In the rows, 128 means zero.
Each row of numbers stands for one node and depends on some of the facts below. Use the named rows to name the rest.

There are 3 kinds of fact about the nodes: ε, Θ, Σ.
{badi binim dregri drupibrus flavos flevolam pabom satuk skudrus trestis tridruk trudetru vustu zenonun} ε 971
{bizora bridam brolir brurom driflar fozu fusto kleskol lepe magro makal maplom nagrus plonedes plubror rebrola rudeflo siskom skago skapilim skege statre stogum sugam tozol tragin tugu vako vive voklir vudul} ε 441
{boso fluflam fumikluk gipel kanonol kenekan klerul napal pifin pozam seren sikom vevu zesem} ε 448
{detragin guves tiklo trudrum} ε 733
{binim} Θ kleskol
{bizora} Θ flevolam
{bridam} Θ pozam
{brolir} Θ fozu
{driflar} Θ fumikluk
{flavos} Θ sugam
{fozu} Θ skapilim
{fumikluk} Θ satuk
{fusto} Θ sikom
{kanonol} Θ statre
{kleskol} Θ bizora
{lepe} Θ siskom
{makal} Θ brurom
{maplom} Θ nagrus
{nagrus} Θ fusto
{pabom} Θ tridruk
{pifin} Θ guves
{plonedes} Θ flavos
{plubror} Θ vevu
{pozam} Θ driflar
{rudeflo} Θ tozol
{satuk} Θ skege
{seren} Θ pabom
{siskom} Θ fluflam
{skago} Θ brolir
{skege} Θ tiklo
{stogum} Θ trestis
{sugam} Θ skago
{tiklo} Θ vive
{trudetru} Θ kenekan
{vevu} Θ lepe
{vive} Θ plonedes
{vustu} Θ tragin
{zenonun} Θ plubror
{badi bizora detragin driflar gipel kanonol statre vako} Σ 197
{binim flavos flevolam guves nagrus pozam rudeflo skapilim vevu voklir vustu} Σ 0
{boso fozu magro plonedes} Σ 436
{bridam brolir drupibrus makal rebrola skago tragin vive zesem} Σ 834
{brurom napal pifin plubror satuk sikom skudrus sugam tozol trudetru tugu zenonun} Σ 538
{dregri fluflam fumikluk fusto kenekan klerul kleskol lepe maplom pabom seren siskom skege stogum tiklo trestis tridruk trudrum vudul} Σ 734

Some rows with their names:
trudetru: [116 101 145 108  90 129  54]
maplom: [110 122 147 119  94 126  98]
sugam: [133  62 167  74  76 134  76]
fumikluk: [140 137 140 149  37 126  92]
kleskol: [110 122 148 119  95 126  99]
bridam: [152 159 139 136  43 114  93]
flavos: [110  99 184 133  47 109 133]
tragin: [124 142 152 111  94 113  98]
detragin: [105  94 145 113  84 133  74]
kenekan: [113 120 154 125  90 124  97]
satuk: [143 112 136 126  42 128  52]
fluflam: [103 124 149 125 106 125  95]
zenonun: [107 107 140 110 108 129  52]
vustu: [ 94 128 160 152  73 113 121]
gipel: [110  92 146 118  88 140  77]
fozu: [123  77 179  91  70 123 114]
nagrus: [ 95 125 153 138  86 125 128]
vudul: [114 119 150 118  88 126  99]
siskom: [102 125 144 119 106 127  96]
flevolam: [ 91 128 160 150  79 113 120]
pozam: [127 142 145 171  26 124 122]
trudrum: [109 122 153 122  83 117  93]
drupibrus: [121 146 158 123  84 101  91]

Rows to name:
Some rows may be nodes named above.
[127 142 156 120  90 110  97]	zesem
[103 125 150 126 107 126  95]	fluflam
[111 123 155 128  81 115  91]	dregri
[131 121 154 128  45 116  94]	tiklo
[114 119 153 125  87 124  98]	klerul
[121  96 140  97  96 140  63]	tugu
[109 102 135  97 115 141  60]	plubror
[124 141 152 111  95 113  99]	tragin
[144 132 160 111  59 110 102]	vive
[ 94 129 160 152  73 113 121]	vustu
[112 121 151 128  90 125  97]	seren
[ 95 125 153 140  86 125 128]	nagrus
[109  91 142 109  90 142  79]	vako
[113 120 153 126  89 124  98]	kenekan
[137 111 128 134  40 144  74]	driflar
[ 93 125 158 143  76 116 123]	guves
[105  94 140 109  97 143  78]	bizora
[137 126 145 132  45 126  98]	skege
[114 119 154 125  90 124  97]	kenekan
[108  92 143 108  93 142  79]	statre
[127  98 164 108  59 125 107]	plonedes
[112 116 153 126  86 127  98]	boso
[ 93 128 160 152  72 113 121]	vustu
[106  96 149 120  82 130  72]	badi
[113 119 154 125  89 124  97]	kenekan
[ 91 130 158 151  78 114 120]	binim
[110  85 186 112  61 119 145]	skapilim
[110  85 186 112  60 119 145]	skapilim
[117  97 142 105 102 137  61]	sikom
[ 89 128 154 149  96 124 125]	vevu
[112 115 148 117  87 128  99]	magro

Now the same nodes, written a new way:
Known rows:
guves: [107 104 105 150  94 126 130 159 115 114 124 170 154 143 101 132 103 112
 162 111 105 144]
pifin: [133  99 124 144 115 123 106 209 120 105 144  69 153 138 119 101  93 108
 125 112 100 146]
plonedes: [173 144 136  97 126 142 186 108 117 114 136  78 162 169 108 103 122 115
 120 114 200 135]
vive: [136 109 138 142 124 129 114 105 106 105 127 124 148 158  99  91 162 145
 121 116 149 132]
tiklo: [125 117 117 154 111 163 104 110 137 112 119 132 144 171 102 105 135 146
 131 104 160 138]
gipel: [115 112 114 124 129 128 110 110 114 114 119  82 170 124 110 146 102 107
 132 109  98 110]
zenonun: [177 105 175  85 147 120 111 147 117 104 125  78 161 131 108 113 107 103
 119 118 131 110]
detragin: [123 104 112 111 156 122 180 108 113 110 136  97 158 126 115 165 101 100
 119 115 100 116]
fozu: [181 116 160  88 156 159 181 111 124 112 128  78 167 207 120 103 113 115
 112 106 202 128]
sugam: [218 106 160 110 113 169 160 108 128 121 167  79 155 208 115  91 111 108
 114 112 219 130]
kanonol: [111 155 112 104 165 128 119 102 102 110 141  79 160 142 113 178 103 107
 116 106  95 153]
fluflam: [116  93 138  99 132 132 100 110 114 110 124  78 155 131 126 177  99 138
 143 116 105 115]
rudeflo: [114 119 112  96 118 135 101 114 126 116 124 133 150 130 103 145 120 107
 133 109 104 198]
flevolam: [117 100 127 174  99 195 130 142 158 109 119  83 149 150 109 163 108 111
 112 114  96 140]
trudrum: [121 100 116 135 129 131 103 120 123 118 111 139 147 141 117 146 115 126
 152 113 109 135]
skudrus: [184  93 161 108 213 143 101 161 179 103 117 116 167 130 103  96 135 110
 116 112 113 115]
vako: [127 145 111 101 156 134 148 110 108 101 125  91 183 132 107 130 106 100
 120 100 108 114]
brurom: [191 105 128 106 117 139  98 133 131 107 133  77 172 131 155 120 104  99
 131 110 142 141]
makal: [126  94 117 143 120 127  94 111 117 110 120 139 159 133 130 135 112 131
 154 110 116 158]
tugu: [187 104 128 109  98 147 108 127 117 112 128  77 154 131 152  91 103 107
 122 104 134 118]
vevu: [116  97 133  92 136 132 117 126 117 105 129  79 149 136 107 183  98 130
 121 115 100 143]
bridam: [121 107 118 131 105 129 100 109 107 118 119 142 159 127 118 117 188 134
 121 112  97 137]
trestis: [110 120 155 111 159 145 103 151 177 109 116 144 153 129 151 105 110 112
 161 109 103 147]

Name these rows:
Some rows may be nodes named above.
[113 112 114 135 122 127  96 131 138 104 121  89 146 131 135 150  96 142
 169 108 104 141]	klerul
[107 104 128 140 126 129 105 124 134 112 124  93 155 131 128 153 101 140
 172 104 106 131]	klerul
[133 115 120 155 109 166 103 107 123 116 118 120 147 179 111 106 130 151
 137 113 157 129]	tiklo
[120 101 133  93 151 123 116 115 102  99 124 151 153 179 105  93 192 130
 118 113 104 128]	tragin
[ 99 123 109 150 101 129 100 132 115 107 131 107 152 125 102 152 109 121
 123 109 101 175]	pozam
[110 117 110 145  92 126 107 130 121 111 132 106 143 137 106 146 119 134
 126 105  94 170]	pozam
[157 113 121 106  98 130 134 110 117 104 118  86 183 136 116 146 118 105
 133 108 150 118]	magro
[114  89 131 142 130 133 109 146 115 113 114 117 146 131 121 133 110 154
 146 112 100 118]	zesem
[120  99 176 114 178 160 153 119 196 163 120 170 147 158 106  87 133 135
 119 112 171 147]	flavos
[111 160 120 130 134 139 105 119 159 101 134  90 159 145 110 145 141 159
 120 108 101 154]	fumikluk
[174 106 186  91 142 127  99 147 117 111 122  81 167 129 107 115 109 111
 127 121 135 111]	zenonun
[170  99 182  92 144 128 113 146 117 101 123  84 158 130 109 119 107 112
 131 112 136 109]	zenonun
[119 100 139 115 109 141 175 105 124 138 132 121 159 164 103  88 105 124
 117 109 180 173]	skapilim
[131 230 114 111 108 124 119 112 114 112 124  80 171 134 104 123 121  99
 120 108 108 140]	driflar
[167  99 115 168 122 136  96 147 125 109 120  91 224 132 102 191 112 128
 178 110  90 129]	seren
[129 180 110  88 165 126 120 110 115 110 136  85 176 148 138 166 109  98
 125 101 112 144]	statre
[119 163 113 128 133 139 105 111 153 101 129  97 155 149 101 148 133 166
 118 114 101 154]	fumikluk
[129 113 119 165 110 175 101  93 128 113 122 121 148 175 110 109 140 143
 125 105 162 132]	tiklo
[112  96 112 144 101 127 141 158 120 108 122 178 151 129 110 129  99 109
 161 117  97 142]	guves
[194 149 147 170 104 171 109 152 121 113 119  85 144 135 101  87 116 107
 124 121 154 141]	satuk
[128 229 118 109  99 126 119 110 110 104 129  72 170 130 103 115 132  98
 121 106 118 128]	driflar

The same nodes again, as new rows of numbers:
Some rows with their names:
skago: [155 141 111 118 134 127 113 114 141 112 131 112 132 118 133 121]
sugam: [168 173  75 143 128 130 123 115  91  88 129 129 126 121 114 138]
brolir: [134 143 132 110 132 125 111 117 153 133 128 107 134 118 126 114]
flavos: [154  93  79 137 140 117 126 117 104 103 132 144 126 127 134 148]
plonedes: [150 117  58 132 128 122 129 124 103  45 133 144 115 109 160 138]
zesem: [126 131 134 127 138 132 131 120 147 115 133 119 116 134 137 129]
fumikluk: [109 108 140 160 102 139 137 110 135 182 144 112 121 118 155 115]
satuk: [ 54 179 135 175 104 130 140 108 108 133 136 119 119 114 134 123]
vustu: [108  97 139 124 129 116 130 130 131 160 128 134 137 136 123 135]
tragin: [121 131 133 122 133 130 128 128 138 108 131 122 119 125 130 127]
vako: [120 139 128 113 134 134 130 145  98 126 116 129 150 136 113 123]
napal: [129 172 131 142 129 132 137 121 120 122 126 126 119 136 121 132]
plubror: [146 119 118 137 126 126 119 134 141  85 125 135 105 127 122 136]
maplom: [153 109 138 124 130 133 119 129 129 114 123 130 124 119 116 127]
pozam: [115  62 120 155 114 127 140 114 125 191 142 120 120 134 145 141]
detragin: [120 129 115 117 136 139 135 137  95 136 116 124 146 139 119 130]
dregri: [131 122 144 124 125 133 125 129 133 155 129 128 135 136 121 126]
tugu: [120 173 123 136 124 128 131 131 113 110 128 130 124 126 111 131]
magro: [115 124 115 118 116 131 133 134 124 138 127 127 136 130 143 128]
binim: [117 124 132 131 135 113 118 126 148 167 129 134 135 132 131 130]
tiklo: [121 126 119 133 124 116 130 123 144  65 127 136 107  85 159 122]
trudetru: [106 156 121 150 122 133 132 122 106 127 129 126 123 135 115 136]
guves: [121  92 128 117 128 118 136 132 125 155 125 131 132 132 128 141]

Name these rows:
Some rows may be nodes named above.
[ 99 146 150 136 112 115 127 127 152  96 129 130 116  85 155 110]	skege
[148 102 139 125 125 129 126 129 155 142 129 126 120 127 140 122]	seren
[121 113 113 140 123 132 128 118 138 115 140 115 113 121 143 131]	bridam
[115  98 131 116 130 117 135 130 128 152 122 130 133 132 126 137]	guves
[102 125 132 131 137 132 127 120 137 126 134 118 122 135 127 129]	drupibrus
[ 98 103 107 155 109 148 141 126  83 175 137 110 143 135 133 125]	driflar
[152  73 151 117 143 124 130 123 100  97 111 133 128 121 101 148]	nagrus
[104 124 132 131 136 133 128 121 134 123 135 120 123 137 131 129]	drupibrus
[115 133 133 102 112 126 120 129 142 167 125 117 151 123 139 115]	fozu
[123  63 122 156 114 127 140 113 123 192 142 122 122 134 147 138]	pozam
[151 102 142 121 126 129 123 128 153 141 130 125 116 131 138 124]	seren
[142 206 106 131 146 127 107 140 149 134 122 131 151 141 133 122]	bizora
[126 128  95 136 141 114 127 119 137   8 132 135  91  88 159 128]	vive
[139 159 138 138 134 138 138 120  97 108 121 124 119 135 106 140]	sikom
[118 104 152 103 126 107 127 139 143 163 122 131 143 126 119 127]	skapilim
[116 144 123 147 126 132 127 125 118 114 130 127 118 138 118 137]	zenonun
[110 105 141 125 131 115 131 130 125 159 129 134 135 134 124 132]	vustu

Now the same nodes, written a new way:
Some nodes and their rows:
statre: [116 151 166  99 122 128 172 190 117 118 126 121 106 172 112 146  92 137
 106 130 173 141 105 120 134 136 118 150  97 147 134 116]
kanonol: [148 143 118 110 130 135 134 124  90 144 114 104 123 126 120 146  99 146
  92 123 167 119 122 104 172 131 121 112 100 168 156 127]
brurom: [100 154 141  99 142 119 138 159 151 114 140 147 123 174 126 124 110 128
 118 162  94 133 138 110  87 142 111 141  87  91 107 108]
dregri: [155 121 160 152 119 123 123 148 129 125 143 122 161 142 135 138 140 122
 135 116 122 156 142 147 117 146 110 140  79 108 106 146]
satuk: [ 96 168  77 124 130 146  63  73 136  85 137 123 150 140 139  79 176 125
 160 156  75 122 124 158  54 122 113  99  66 166 175 115]
sikom: [111 146 127 100 174 127 128 125 132 136 137 135 140 178 155 132  99 138
  85 150 102 134 172  91 117 143 102 119  75  87 104 125]
lepe: [216 103 105 133  96 109 172 138 141 116 156 142 129  53  70 124 191 140
 141  77 118  80 144 118 150 107 213 137 152 115 176 146]
fusto: [134  79 103 199 156 138 142 118  88 126 133  85 121 124 150 110 108 131
 126 123 158 125 141  54 178 116 173 132 182  97 141 142]
tugu: [ 94 151 138 103 142 121 140 153 153 113 142 148 118 167 130 122 111 125
 110 156 101 125 139 116  76 140 116 132  87  93 104 112]
binim: [ 90  97 105 127 133 143  75 116 103 134 151 139 142  84 153  85 175 121
 142 135 113 110 126 134 170 103 148 113 165 139 153 192]
pozam: [ 83 142 105 149 149 145  81  82  72 118 125 141 146  97 166 159 160 155
 167 164 154 137 151 160 132  94 142  83 181 191 163 148]
makal: [126 119 114 121 124 141 153 126 164 125 107 117 118 121 154 127 138 151
 139 108 118 118  89 120 115 124 147 147 190 144 140  98]
nagrus: [ 71  88  88 156 158 148 118 116  85 130 148 132 109  91 164 100 135 130
 131 142 156 109 131  86 185  90 181 121 229 113 163 184]
gipel: [140 152 153  89 138 120 153 155 111 141 117 119 131 162 127 166  80 135
  90 121 169 154 124 132 146 143  96 131  68 157 128 125]
vevu: [170 117  92  66 122 111 124 110 128 143 163 180 153  24 104 123 209 140
 114  94 115  79 157 147 170  90 202 110 163 144 186 203]
vustu: [ 98 110 118 115 118 140  85 122 114 138 149 148 148  81 137  99 184 121
 149 133 107 118 127 162 152 107 135 117 154 150 145 186]
pifin: [125 149  90 100 152 129  96  95 135 145 119 130 135 139 132 114 117 132
 102 154  92  99 156  95 118 133 118  99  99 114 125 115]
bridam: [122 127 114 127 127 145 143 120 148 113  97 113 123 117 155 136 145 171
 153 106 127 121  80 119 106 121 145 144 202 159 158  95]
voklir: [ 77 125 156 112 126 126 136 146 135 123 153 171 121 124 125 143 141 116
 137 154 145 166 133 173 122 111 133 140 144 119 117 157]
badi: [129 147 168  93 118 133 137 173 116 124 127 112 133 152 125 131 121 134
 105 109 146 139 104 132 145 147  94 133  60 158 143 144]
tridruk: [148 125 159 155 125 117 121 156 130 123 142 120 161 149 141 141 148 121
 135 116 121 163 146 144 122 144 107 141  79 106 106 148]
siskom: [198 109 116 143  96 114 169 135 132 115 151 128 125  67  75 128 170 136
 139 100 116  95 142 130 140 115 194 136 144 117 163 139]
trestis: [152 126 166 147 114 119 120 149 124 122 140 123 163 144 126 136 136 118
 138 113 114 162 144 149 114 147 109 140  74 113 105 148]

Name these rows:
Some rows may be nodes named above.
[108 109 106 144 152 154 151 151  73 116 113  82  91 134 151 102  84 143
  98 113 180 108 106  38 201 119 159 129 172 148 177 134]	bizora
[100 117 118 113 117 139  77 123 113 132 156 150 147  86 138 106 179 118
 152 130 111 118 122 172 146 105 139 119 153 150 147 183]	vustu
[109 112 107 142 147 156 155 149  77 116 117  82  96 133 147 115  80 143
 102 111 182 103 103  27 200 117 153 130 167 145 184 138]	bizora
[104 110 111  99  88 142  69  89 143 190 142 149 126  71  80  69 149  80
 128 164 108  93 106 186 156 136 106 126 164 133  96 160]	flavos
[159 122  72 155  98 126 126  30 134 137 147 118 138 106  76  78 129  60
 130 113 131 154 137 157 115 137 137 120  82 131 117 126]	tiklo
[ 79 132 166 119 121 122 131 165 126 130 134 169 124 130 125 150 128 117
 142 167 149 152 128 171 115 124 130 132 156 127 103 148]	skapilim
[127 116  77  88  98 123 161  75 206 149 128 121 111 106  96  77 127  91
 115 115 110 121  58 183 102 135 126 171 150 123 142  82]	vive
[116 133 125 121 109 139  97 111 146 171 106 117  82 114  63  90  89 119
 115 202 101  54 115  96 121 157 104 104 150 111  68  79]	sugam
[131 131  97  96 132 140  87 118 143 121 142 131 132 109 120  80 173 123
 125 125  60  75 133  92 122 133 131 105 106 120 148 143]	zenonun
[ 71  87  87 153 159 143 119 112  85 128 144 131 113  96 160  99 138 129
 135 136 154 105 131  76 188  93 184 128 227 114 161 186]	nagrus
[121 121 113 134 127 148 143 127 151 115 101 112 122 122 159 140 147 170
 155 105 124 110  84 118 110 121 154 136 197 159 156  93]	bridam
[ 86 129 153 102 133 125 113 127 118 130 144 174 143 131 127 138 145  98
 134 127 134 168 163 146 125 129 129 127 134 142  93 182]	guves
[108 107 104 144 150 153 161 150  78 118 117  82  93 145 153 115  81 146
 101 107 179 106 108  30 202 117 158 128 166 144 179 143]	bizora
[130 117 151 159 120 120  84 150 114 131  73 117  71 119 123 156  90 127
 141 119 140  90  84 108 148 113  98  86 200 138 100  85]	fozu
[100 173 126 164 121 153 128 139  65  71  99  86 102 143 142 152 133 175
 171 142 184 137  97 128 109 109 152  97 133 226 206  92]	driflar
[120 117 150 126 142 100 133 167 146 108 110 149  86 155 147 142  90 100
 110  92 138 159 102 142 125 110  99 132 135 102 113 108]	magro
[ 77 130 173 112 124 119 123 163 119 139 138 166 122 125 128 161 131 123
 152 169 152 156 127 166 114 121 129 135 159 124 100 147]	skapilim
[133 109  90 106 107 101 113  89 172 161 117 133  56 107  82  79  69  50
  98 105 132 106  69 168 150 114  93 133 144  98 118  91]	plonedes
[109 109 105 144 150 153 154 146  82 121 116  82  91 135 149 112  85 147
  95 109 181 101 105  30 199 117 159 130 168 143 181 141]	bizora
[137 136  91 173  97 123 146  66 127 108 153 112 125 108 100 109 139  99
 169 135 148 158 114 201  80 111 144 133  94 143 167  96]	skege
[133 158 161  97 118 138 152 160 106 122 111 120 115 174 112 131  94 119
  99  99 166 150 133  84 136 148 115 120  81 165 116 148]	detragin
[ 72  76  87 150 158 151 116 109  85 130 147 132 112 102 161  97 132 128
 131 143 154 115 131  77 186  93 184 125 222 118 158 180]	nagrus
[152 135  84  88 121 118 134 143 155 118 152 148 108  86  85  95 173 140
 115 112  71  50 144  77 120 113 192 121 135 104 172 129]	plubror
[171 110 113 177 132 125 122  86 104 144 124 106 143 100 127 146 121 134
 131 127 142 126 158 117 153 122 131 113 127 126 129 125]	seren
[128 125 151  90 126 135 139 150 176 119 107 130 167 146 171 125 159 146
 132  83  92 144  92 140  99 141  96 157 132 136 121 123]	drupibrus
[138 159 108 202 138 132 102  57  73  97 125 100 158 128 158 169 147 165
 185 146 158 164 149 172  92 110 134  89 103 184 171  98]	fumikluk
[ 81 133 172 118 120 119 131 162 122 135 137 167 119 125 124 155 134 124
 140 171 143 150 127 184 108 124 122 142 154 126 103 148]	skapilim
[141 134 140  94 148 125 157 125 166 142 107 134 156 162 169 171 118 159
 109 100 119 156 120 150 115 142  99 145 131 126 103 103]	zesem

